Below are the code and all the weights of a small trained network. Each question names an input and a class and asks about switching units off, where a switched-off unit gives its printed mean instead of its output.

import numpy as np


def w(rows, s, z=0):
    codes = np.array(rows[::2]) - 128.0
    scale = np.full(codes.shape[1], s)
    scale[-1] = z or s
    return codes * scale


def f(y):
    return y / 2 * (1 + np.tanh(0.7978845608 * (y + 0.044715 * y**3)))


def log_softmax(a):
    a = a - a.max(-1, keepdims=True)
    return a - np.log(np.exp(a).sum(-1, keepdims=True))


def net(x, mask):
    res = np.array(x, float).reshape(1, 6) / 4 @ E
    y = f(res @ A[0][:, :-1].T + A[0][:, -1])
    res = res + np.where(mask, y, B[0][:, -1]) @ B[0][:, :-1]
    return log_softmax(res[-1] @ U[:, :-1].T + U[:, -1])


A, B = {}, {}
E = w([
[105,124,112,254,144,141],'x0',
[126,128,128,128,127,127],'x1',
[38,51,182,113,136,132],'x2',
[79,205,140,111,207,105],'x3',
[130,125,126,127,133,128],'x4',
[88,104,13,88,141,208],'x5',
],0.0094)
A[0] = w([
[88,42,152,144,144,133,126],'N1',
[174,134,191,187,163,93,114],'N2',
[63,66,128,118,138,129,125],'N3',
[169,150,192,36,85,89,124],'N4',
[82,194,171,123,128,157,111],'N5',
[155,143,84,127,130,109,98],'N6',
[116,157,146,139,121,71,151],'N7',
[128,122,109,141,179,224,179],'N8',
[78,177,137,137,169,131,100],'N9',
[74,152,109,110,186,72,79],'N10',
[176,184,107,194,135,161,141],'N11',
[127,155,115,106,232,146,82],'N12',
[127,202,134,153,246,92,105],'N13',
[170,99,112,161,74,162,87],'N14',
[145,68,140,137,88,130,131],'N15',
[176,115,181,143,150,101,1],'N16',
[166,72,108,167,88,139,90],'N17',
[103,139,65,125,159,174,111],'N18',
[138,101,101,118,50,138,101],'N19',
[20,73,157,116,136,99,41],'N20',
[83,141,109,184,112,109,55],'N21',
[161,70,127,136,82,130,40],'N22',
[97,107,118,194,168,112,165],'N23',
[86,156,117,196,100,115,74],'N24',
[123,129,121,41,124,81,174],'N25',
[119,138,121,192,141,125,96],'N26',
[146,108,175,171,170,72,130],'N27',
[97,137,74,117,93,191,97],'N28',
[196,165,28,111,145,96,111],'N29',
[199,174,105,155,119,153,31],'N30',
[96,134,106,107,134,197,77],'N31',
[159,177,99,131,120,140,78],'N32',
[141,77,133,216,173,131,198],'N33',
],0.012,0.0039)
B[0] = w([
[210,202,139,98,190,152,217],'N1',
[74,112,204,148,79,101,229],'N2',
[154,179,200,126,171,241,211],'N3',
[75,171,121,59,116,122,255],'N4',
[141,96,108,165,132,130,166],'N5',
[107,163,192,167,168,169,157],'N6',
[117,98,136,167,88,142,177],'N7',
[79,95,152,123,31,121,215],'N8',
[163,83,47,170,163,86,184],'N9',
[195,19,71,197,179,85,185],'N10',
[121,162,137,58,174,175,230],'N11',
[170,38,154,159,153,36,188],'N12',
[214,104,109,172,111,65,246],'N13',
[147,92,100,140,144,118,196],'N14',
[193,98,88,136,163,101,193],'N15',
[91,46,255,193,82,131,163],'N16',
[152,66,87,132,163,93,198],'N17',
[60,86,199,179,81,113,213],'N18',
[131,44,131,94,168,79,191],'N19',
[240,181,154,157,194,217,229],'N20',
[91,158,101,80,158,125,162],'N21',
[215,35,108,155,176,54,176],'N22',
[82,219,65,50,115,139,210],'N23',
[37,141,113,80,168,95,179],'N24',
[51,143,79,35,166,83,226],'N25',
[42,138,75,50,152,96,181],'N26',
[111,114,164,117,85,144,211],'N27',
[79,84,195,167,54,104,207],'N28',
[142,185,165,119,152,177,243],'N29',
[187,197,152,158,219,192,193],'N30',
[69,99,212,187,68,123,182],'N31',
[145,157,178,203,156,215,171],'N32',
[62,149,86,59,140,119,239],'N33',
],0.0066,0.0074)
U = w([
[190,201,215,187,247,255,88],'0',
[34,75,243,229,27,107,95],'1',
[221,24,2,224,181,23,90],'2',
[11,178,50,38,164,101,99],'3',
[120,138,116,163,121,134,249],'4',
],0.0067,0.013)

Each question gives the input, the list of numbers given to net, and the class t.
The units are the neurons (one row each of A and B). Each row of codes is followed by its name. A weight is (code - 128) times the scale printed after its matrix; where a second scale follows, it is the last column's (A, B and U).
mask holds one flag per neuron, in row order. A switched-off neuron (its flag False) gives its mean, the last column of its row in B, instead of its output. The means were averaged over made-up inputs and are rounded, as every weight is.
A unit's drop is (log p(t) with every unit on - log p(t) with that unit switched off) / (log p(t) with every unit on - log p(t) with every unit switched off).
The circuit of an input: a set's keep is (log p(t) with only the set's units on - log p(t) with every unit switched off) / (log p(t) with every unit on - log p(t) with every unit switched off). Starting from the 12 units with the biggest drops (on a tie, the unit counted first), units are removed one at a time, each time the one whose removal leaves the highest keep (on an exact tie, the one counted first), for as long as the keep stays at least 0.8.
circuit, biggest first: the units of the circuit, biggest drop first
k most important neurons: the k neurons with the biggest drops, biggest first
drop when u is switched off: that unit's drop, to one decimal
input [-3,-1,5,3,0,5], class 0: circuit, biggest first -> (N20)
input [5,5,6,-1,3,-3], class 0: 2 most important neurons -> (N20 N1)
input [-4,-2,-7,5,-3,0], class 0: circuit, biggest first -> (N29 N32)
input [1,1,-4,2,-3,-5], class 1: 4 most important neurons -> (N2 N20 N1 N16)
input [6,-6,4,-5,-1,-1], class 3: 2 most important neurons -> (N33 N23)
input [7,5,7,-5,-5,4], class 0: 3 most important neurons -> (N3 N20 N1)
input [1,3,7,-8,3,4], class 2: 4 most important neurons -> (N22 N17 N15 N19)
input [6,-4,4,7,4,6], class 2: 3 most important neurons -> (N10 N9 N12)
input [8,-5,7,-3,-8,-2], class 3: circuit, biggest first -> (N33 N23)
input [0,1,-3,-1,4,-5], class 1: circuit, biggest first -> (N2 N16)
input [-6,2,4,-6,1,7], class 1: circuit, biggest first -> (N28 N31)
input [4,-8,6,-6,0,-5], class 4: 2 most important neurons -> (N33 N30)
input [-8,5,7,-7,6,-7], class 3: 3 most important neurons -> (N4 N25 N13)
input [0,-2,-7,-7,7,4], class 0: circuit, biggest first -> (N30)
input [6,-1,6,7,4,0], class 2: 4 most important neurons -> (N10 N9 N13 N12)
input [-6,6,-8,2,3,8], class 0: 2 most important neurons -> (N29 N30)
input [2,-3,-5,-4,-5,-6], class 1: 2 most important neurons -> (N2 N16)
input [3,-2,1,-5,-6,-1], class 2: drop when N4 is switched off -> 0.1
input [-7,3,6,-1,-1,-5], class 3: drop when N13 is switched off -> 0.1
input [4,5,-6,8,-8,-5], class 2: circuit, biggest first -> (N13)
input [8,-2,-1,-8,-8,-4], class 2: drop when N14 is switched off -> 0.3
